Here is a tiny trained network, its code and every weight. The questions are about switching its units off for an input and a class, where a switched-off unit gives its printed mean instead of its output.

import numpy as np


def w(rows, s, z=0):
    codes = np.array(rows[::2]) - 128.0
    scale = np.full(codes.shape[1], s)
    scale[-1] = z or s
    return codes * scale


def f(y):
    return y / 2 * (1 + np.tanh(0.7978845608 * (y + 0.044715 * y**3)))


def log_softmax(a):
    a = a - a.max(-1, keepdims=True)
    return a - np.log(np.exp(a).sum(-1, keepdims=True))


def net(x, mask):
    res = np.array(x, float).reshape(1, 3) / 4 @ E
    y = f(res @ A[0][:, :-1].T + A[0][:, -1])
    res = res + np.where(mask, y, B[0][:, -1]) @ B[0][:, :-1]
    return log_softmax(res[-1] @ U[:, :-1].T + U[:, -1])


A, B = {}, {}
E = w([
[18,234,134,69,165,100,30,49,201],'x0',
[202,161,51,160,92,229,60,254,60],'x1',
[141,171,173,66,7,160,174,183,191],'x2',
],0.013)
A[0] = w([
[52,211,96,74,132,129,10,125,173,43],'N0',
[93,53,115,103,108,113,175,64,163,69],'N1',
[145,185,84,127,137,154,78,176,103,65],'N2',
[176,40,128,152,95,78,180,184,109,88],'N3',
[160,169,87,74,123,189,106,171,88,48],'N4',
[186,110,132,205,120,110,186,127,128,19],'N5',
[141,128,103,112,77,211,48,135,86,61],'N6',
[141,76,137,131,88,116,177,177,127,74],'N7',
[118,180,147,72,67,161,127,120,146,181],'N8',
[153,106,167,40,78,130,135,179,178,185],'N9',
[137,135,157,153,83,133,157,140,193,142],'N10',
[147,117,100,144,174,140,130,115,153,222],'N11',
[172,178,143,105,75,116,165,150,161,166],'N12',
[79,81,150,119,105,134,163,88,123,4],'N13',
[80,152,169,142,144,77,196,140,161,10],'N14',
[176,70,101,182,205,140,78,103,163,235],'N15',
[166,152,136,101,46,195,152,95,163,135],'N16',
[115,102,105,151,217,125,80,111,104,196],'N17',
[110,140,113,78,130,149,160,162,155,200],'N18',
],0.011,0.0028)
B[0] = w([
[171,207,144,134,1,26,94,200,213,254],'N0',
[11,59,161,81,143,237,215,194,158,183],'N1',
[49,10,166,43,164,139,188,151,164,189],'N2',
[167,147,134,184,58,46,23,157,198,209],'N3',
[79,85,188,94,156,164,153,165,157,187],'N4',
[206,161,212,188,27,93,111,182,139,179],'N5',
[63,38,104,55,137,172,129,154,135,190],'N6',
[95,150,164,147,147,47,96,138,162,179],'N7',
[130,144,57,223,163,111,114,38,74,183],'N8',
[178,165,76,160,188,205,140,15,76,183],'N9',
[149,175,113,123,199,145,175,85,132,162],'N10',
[184,149,134,140,139,133,185,116,98,154],'N11',
[167,149,67,123,190,135,124,120,32,173],'N12',
[89,101,161,81,160,147,161,157,192,158],'N13',
[116,90,201,70,171,140,104,166,122,172],'N14',
[140,218,114,70,237,101,166,45,51,194],'N15',
[126,167,95,156,161,156,131,53,119,175],'N16',
[183,176,29,159,197,105,118,52,75,201],'N17',
[165,92,101,146,141,116,117,68,117,153],'N18',
],0.0072,0.023)
U = w([
[195,179,37,199,236,165,130,92,16,249],'0',
[198,157,163,173,30,54,53,196,159,58],'1',
[104,1,184,17,173,206,174,191,126,60],'2',
],0.0088,0.0019)

Each question gives the input, the list of numbers given to net, and the class t.
The units are the neurons (one row each of A and B). Each row of codes is followed by its name. A weight is (code - 128) times the scale printed after its matrix; where a second scale follows, it is the last column's (A, B and U).
mask holds one flag per neuron, in row order. A switched-off neuron (its flag False) gives its mean, the last column of its row in B, instead of its output. The means were averaged over made-up inputs and are rounded, as every weight is.
A unit's drop is (log p(t) with every unit on - log p(t) with that unit switched off) / (log p(t) with every unit on - log p(t) with every unit switched off).
The circuit of an input: a set's keep is (log p(t) with only the set's units on - log p(t) with every unit switched off) / (log p(t) with every unit on - log p(t) with every unit switched off). Starting from the 12 units with the biggest drops (on a tie, the unit counted first), units are removed one at a time, each time the one whose removal leaves the highest keep (on an exact tie, the one counted first), for as long as the keep stays at least 0.8.
circuit, biggest first: the units of the circuit, biggest drop first
k most important neurons: the k neurons with the biggest drops, biggest first
drop of u: that unit's drop, to one decimal
input [-1,8,7], class 2: most important neuron -> N2
input [-6,7,-2], class 2: 4 most important neurons -> N0; N2; N6; N4
input [-4,8,-7], class 2: 3 most important neurons -> N2; N6; N4
input [8,4,8], class 0: 3 most important neurons -> N8; N9; N12
input [-6,-5,-5], class 1: 3 most important neurons -> N3; N5; N9
input [7,4,8], class 0: 2 most important neurons -> N8; N9
input [7,-8,3], class 2: 3 most important neurons -> N1; N14; N3
input [6,-7,6], class 2: 2 most important neurons -> N1; N14
input [4,-3,-3], class 1: 4 most important neurons -> N0; N9; N8; N12
input [-6,2,-4], class 1: 2 most important neurons -> N3; N5
input [-7,1,8], class 0: 2 most important neurons -> N9; N0
input [5,5,-1], class 1: 2 most important neurons -> N0; N1
input [8,-2,-4], class 1: drop of N0 -> 2.7
input [-6,-1,6], class 0: circuit, biggest first -> N9
input [-2,-7,-5], class 2: drop of N1 -> 1.0
input [3,-5,3], class 2: drop of N14 -> 0.0
